The rows lie along a hidden order. The number after each row says roughly how far along it the row is, from 0 to 15. A new part has a new order.
[ 4.7  2.4  4.5  5.0  4.7  0.9  8.1 -2.2  1.2 -7.7 -3.1  1.5 -0.4 12.2
 -3.7  7.5  0.2  0.0  3.3  9.0  0.9]
0
[ 11.5   5.8  -8.6  -0.8  -4.4  -0.9  32.3 -11.8 -11.3  -0.2  -5.7  -8.5
  15.7   5.9  -6.3  -9.3  -0.9  -7.4   7.8  26.5   7.3]
0
[ 17.4   3.4  -0.2  -4.9 -11.5   1.8  -9.2 -24.1  -9.0   7.6  -1.0   1.1
   8.4   3.1  -5.6   4.5   3.4  -1.5   9.3  19.5  -5.2]
0
[  6.1   4.1  -7.2 -11.0  -3.1   5.2  62.0  -1.1   5.2 -21.6 -11.3 -46.6
 -13.9   3.5 -11.8  -7.8   1.8   6.4   5.0  20.6   5.5]
15
[  4.4   6.2  -6.2  -3.6  -4.0   4.1  28.7  -7.2  -3.8  -0.3   1.5 -14.8
  10.9   6.1  -1.8 -16.2   1.5  -6.8   2.8  21.8   6.7]
0
[ 20.5  -3.9  31.6  11.2  -9.1 -12.6 -29.2   5.6   6.8 -13.8 -16.7  20.1
  -7.4   5.2   0.3  32.2  -3.5  11.3  27.1 -29.4  -7.6]
0
[  8.5   4.5  -2.6  -2.3  -4.9  11.4  22.2  -9.6   2.5  38.2  -5.9   1.6
 -20.6  -8.4  -6.1  -9.3  -2.2  -5.4  15.4 -18.3   5.3]
0
[ 22.1   2.3   2.0  -3.6  -4.7   1.0   4.6   0.7  -0.2  23.6  -0.3 -20.9
   6.1  -8.8  -2.9   1.0   0.9   0.1  -0.5  17.0  -2.5]
0
[ 9.3  2.6  3.3 -0.6 -5.8  1.4  1.4 -7.0 -5.0 -8.1 -2.0  3.8 12.5 -1.2
 -2.9 16.8  1.2 -0.8  4.9 53.3 -1.3]
0
[  3.0  15.0 -18.6  -9.6 -10.3  18.1  43.8 -25.7 -14.9  57.0  -1.2 -71.8
  47.1 -17.2 -10.6 -25.1  10.1 -19.3   8.3  51.5  14.9]
0
[ -6.1   7.8  -5.5   2.3 -16.2  -1.2  34.8 -16.3 -25.5 -48.7  -8.6 -41.8
  10.4   7.0  -8.2   2.6   3.1  -3.4  28.9  38.4  20.3]
0
[ 4.2  3.3  0.2  0.0 -1.3  3.1 15.1 -3.8 -1.2 -1.9 -0.4 -5.0  7.4  2.1
 -2.2  1.0  1.1 -1.4  3.3 16.8  3.0]
0
[ 4.2  4.5 -0.7  5.9  3.4  2.0 18.8 -9.4 -1.8 -4.4 -1.4 -8.1  6.9 16.5
 -3.5 -0.6  0.8 -2.7  8.0  0.7  3.7]
0
[ 10.6  -1.3  -2.1  -1.1  -4.8   3.7   2.2  -3.4  -1.6   5.9  -2.1 -11.4
   3.6  11.4  -4.7   0.2   1.4  -2.1  14.6   9.9   1.2]
0
[  8.2   5.1  -3.8  -2.1  -4.6   8.4  28.6   0.4  -4.2   6.3   5.0   7.0
 -13.9  -6.1  -5.3  -7.2   1.3   1.9  -1.0   7.0   5.2]
15
[  7.6   5.3  -4.2  -4.1  -8.3   5.6   7.7 -25.5  -6.7   3.1  -1.9  -5.5
   8.6   2.4  -5.4  -1.1   1.4  -2.8   4.8  14.8   4.4]
0

[  3.9  99.9  16.5  11.8 -19.5   5.8 -22.7   8.2  -2.8 -39.6 -16.2   3.2
  -2.5  13.8  33.3 -28.6  -4.0  -6.2 -24.3  29.7  47.9 -74.7 -36.8 -10.1
 -36.7   5.2]
5
[ 13.0   9.7  15.3  -8.5 -14.5  -5.9 -17.6   9.4  13.1  21.3 -28.5 -21.1
 -26.7 -28.1  10.5 -15.0 -10.0  17.8 -20.9  -5.2  28.6 -27.0  -1.8 -14.6
  28.7  -0.5]
8
[ 13.5  43.6  11.7   5.4 -14.9 -10.2 -20.5  -0.3   2.3   6.8 -29.0 -27.0
 -16.1  -5.6  16.9 -25.7  -8.1   4.1 -18.7  14.2  32.2 -45.0 -19.0 -11.0
  -0.6  -7.9]
9
[ 13.3  27.5   1.7  -7.7 -12.9 -23.0 -13.2   7.1   9.5  22.4 -21.3   9.1
  -3.3 -15.5  12.8 -27.2  -8.1   7.0 -30.5  14.9  29.8 -42.9   1.1  -5.9
  19.8 -12.1]
7
[ 11.5  25.1  10.5  -4.2 -15.3 -10.1   1.2   6.0  -3.1  12.1 -40.8 -16.7
 -17.8 -22.3   2.0 -34.5  -9.6   8.7 -30.8  22.7  27.4   5.8  -8.4  -8.8
  15.8  -7.0]
6
[ 11.0  53.2   9.1   1.0 -13.3 -18.1 -20.5   7.6   2.9   4.8 -22.9 -16.0
 -20.5  -8.1  23.1 -27.0 -10.9   9.7 -15.7   4.2  26.8 -66.6 -20.1 -13.3
  -2.8  -7.8]
3
[  2.9  13.3  13.0   7.3 -14.9  -9.4 -18.3   7.3   5.2  -6.0 -25.5 -20.3
  -4.6  -4.3  21.9 -28.2  -7.3   4.3   5.6  19.0  34.0 -47.4 -19.9 -10.2
   2.5   2.3]
7
[  5.7  16.6  11.8   2.1 -15.1 -15.8 -18.8   8.4   3.4   7.6 -29.9 -26.2
 -13.5  -7.8  24.1 -21.6  -7.1   6.5 -30.7  24.1  37.5 -43.5 -18.3  -7.9
 -11.2  -5.0]
11
[ 12.3  17.2   8.3 -10.5   7.4  -7.9 -11.7   6.7  10.4  23.2 -27.2 -14.7
 -28.8 -17.7  33.7 -16.9  -9.5   8.8 -25.1  16.5  24.8 -16.7 -10.4  -4.7
  19.7 -10.3]
2
[ 10.6  10.8  13.2  -4.3 -16.1 -12.2 -21.4  12.1   0.4  12.8  -7.6 -23.5
 -19.7   2.3  14.8 -18.0  -7.3  -1.1 -16.0   4.2  21.5   2.1 -14.0 -10.6
  10.2  -7.2]
6
[ 10.3  30.1  11.2  -4.5 -15.6 -14.5 -11.7   9.8   8.5  12.4 -23.3   0.0
 -16.1 -12.3  25.5   0.9  -5.7   5.2 -33.8  13.8  39.8 -35.9 -19.0  -3.2
  23.9 -12.3]
11
[  5.8 -34.5   4.9 -16.4 -11.5 -11.1 -11.8   3.4  16.2  37.3 -29.4 -28.4
 -41.5 -17.0   6.4   5.2  -8.0   6.3 -34.5   4.6  14.9 -12.1   3.9  -9.4
  35.7  -9.6]
12
[  6.5  19.5   6.5 -10.7  -1.0 -15.1  -0.5  22.9   0.3  20.7 -24.1 -17.9
 -27.0  -7.0  21.6  -1.0  -6.3   1.6  -8.6   4.5  31.7 -15.2 -15.5  -2.9
  25.9  -5.9]
15
[ 14.8  51.5   3.2  -0.6 -17.4 -10.3 -21.4   6.0   3.8   5.3 -19.9 -14.9
 -12.2 -11.6  20.2 -34.6  -7.5   4.6 -23.2   7.7  21.5 -14.0 -17.2  -1.9
 -11.4  -7.9]
7
[  6.5  -9.3   9.7  -2.1  -4.5 -30.9 -13.0   5.1   8.4  32.8 -41.1 -18.6
 -25.6  -5.2  14.1 -27.0  -9.8   1.1 -29.5  -2.1  29.3 -48.8  -9.6  -0.5
  18.0 -12.9]
0
